Below is a small trained network, with its code and all its weights. Each question gives an input and a class and asks what happens when units are switched off, that is, made to give their printed mean instead of their output.

import numpy as np


def w(rows, s, z=0):
    codes = np.array(rows[::2]) - 128.0
    scale = np.full(codes.shape[1], s)
    scale[-1] = z or s
    return codes * scale


def f(y):
    return y / 2 * (1 + np.tanh(0.7978845608 * (y + 0.044715 * y**3)))


def log_softmax(a):
    a = a - a.max(-1, keepdims=True)
    return a - np.log(np.exp(a).sum(-1, keepdims=True))


def net(x, mask):
    res = np.array(x, float).reshape(1, 6) / 4 @ E
    y = f(res @ A[0][:, :-1].T + A[0][:, -1])
    res = res + np.where(mask, y, B[0][:, -1]) @ B[0][:, :-1]
    return log_softmax(res[-1] @ U[:, :-1].T + U[:, -1])


A, B = {}, {}
E = w([
[106,137,136,137,94,157,156,117,147],'x0',
[143,121,83,114,77,106,121,151,65],'x1',
[187,120,102,109,122,9,130,152,112],'x2',
[181,131,120,163,80,106,173,122,150],'x3',
[70,119,124,134,92,119,163,174,124],'x4',
[110,71,161,100,117,168,136,113,138],'x5',
],0.012)
A[0] = w([
[228,189,99,145,179,9,214,89,180,230],'n1',
[160,100,216,78,112,100,143,160,179,155],'n2',
[53,11,70,83,42,156,178,154,19,184],'n3',
[46,190,176,112,125,205,161,150,115,183],'n4',
[128,152,157,74,18,86,143,235,57,210],'n5',
[177,150,224,159,253,145,147,72,104,253],'n6',
[152,229,28,37,39,103,157,108,100,124],'n7',
[244,80,224,166,120,130,169,94,157,198],'n8',
[111,183,185,139,189,206,102,63,193,226],'n9',
[87,92,142,116,138,59,134,210,58,147],'n10',
],0.006,0.0032)
B[0] = w([
[170,204,83,123,122,109,95,201,155,255],'n1',
[181,137,72,119,67,78,100,100,100,152],'n2',
[75,25,152,153,25,143,190,69,104,222],'n3',
[80,53,148,177,179,135,166,47,144,219],'n4',
[97,175,104,135,102,70,205,163,17,208],'n5',
[116,156,222,134,127,227,87,152,254,225],'n6',
[95,142,130,167,197,126,135,149,155,180],'n7',
[224,120,122,150,82,175,51,60,153,185],'n8',
[169,182,200,69,202,158,96,98,179,247],'n9',
[115,73,125,82,93,19,145,128,87,181],'n10',
],0.0082,0.0073)
U = w([
[94,172,98,85,215,90,162,229,151,41],'0',
[79,84,103,156,62,151,181,72,57,103],'1',
[72,141,214,73,253,183,70,120,186,253],'2',
[226,165,151,176,69,152,60,132,217,75],'3',
],0.0075,0.0018)

Each question gives the input, the list of numbers given to net, and the class t.
The units are the neurons (one row each of A and B). Each row of codes is followed by its name. A weight is (code - 128) times the scale printed after its matrix; where a second scale follows, it is the last column's (A, B and U).
mask holds one flag per neuron, in row order. A switched-off neuron (its flag False) gives its mean, the last column of its row in B, instead of its output. The means were averaged over made-up inputs and are rounded, as every weight is.
A unit's drop is (log p(t) with every unit on - log p(t) with that unit switched off) / (log p(t) with every unit on - log p(t) with every unit switched off).
The circuit of an input: a set's keep is (log p(t) with only the set's units on - log p(t) with every unit switched off) / (log p(t) with every unit on - log p(t) with every unit switched off). Starting from all 10 units, units are removed one at a time, each time the one whose removal leaves the highest keep (on an exact tie, the one counted first), for as long as the keep stays at least 0.8.
units of the circuit, in order: the units of the circuit, biggest drop first
most important unit: the unit with the biggest drop
k most important neurons: the k neurons with the biggest drops, biggest first
drop when u is switched off: that unit's drop, to one decimal
input [-1,7,8,0,-2,4], class 1: units of the circuit, in order -> n3
input [-1,1,-6,-2,7,-5], class 1: units of the circuit, in order -> n6, n3
input [2,0,-6,0,7,-8], class 1: units of the circuit, in order -> n6, n1
input [5,3,2,-1,-5,8], class 1: units of the circuit, in order -> n1, n9
input [2,4,6,8,-2,-5], class 0: units of the circuit, in order -> n5, n7
input [-5,6,-1,1,-1,-3], class 0: units of the circuit, in order -> n7, n8
input [-3,-3,2,4,6,2], class 1: 2 most important neurons -> n9, n6
input [-6,6,-1,-7,-4,-6], class 0: units of the circuit, in order -> n9, n4, n8
input [-7,-2,7,-5,-1,8], class 0: 4 most important neurons -> n9, n10, n4, n3
input [3,-1,-1,-7,6,6], class 1: 2 most important neurons -> n3, n6
input [-5,3,6,3,0,1], class 0: 2 most important neurons -> n1, n5
input [8,6,-2,5,-2,-5], class 1: 3 most important neurons -> n9, n6, n5
input [-3,7,1,-5,-6,1], class 1: 3 most important neurons -> n9, n1, n6
input [-3,6,6,-3,4,0], class 1: most important unit -> n3
input [-6,-1,-3,5,5,-4], class 0: 2 most important neurons -> n3, n8
input [-6,-7,3,0,-1,1], class 3: drop when n8 is switched off -> 0.2
input [5,0,1,6,5,-5], class 0: drop when n3 is switched off -> 0.1
input [-1,0,6,5,4,-4], class 0: drop when n6 is switched off -> 0.0
input [-6,-4,0,1,6,4], class 1: drop when n5 is switched off -> -0.1
input [5,-5,6,-1,-8,5], class 3: most important unit -> n8
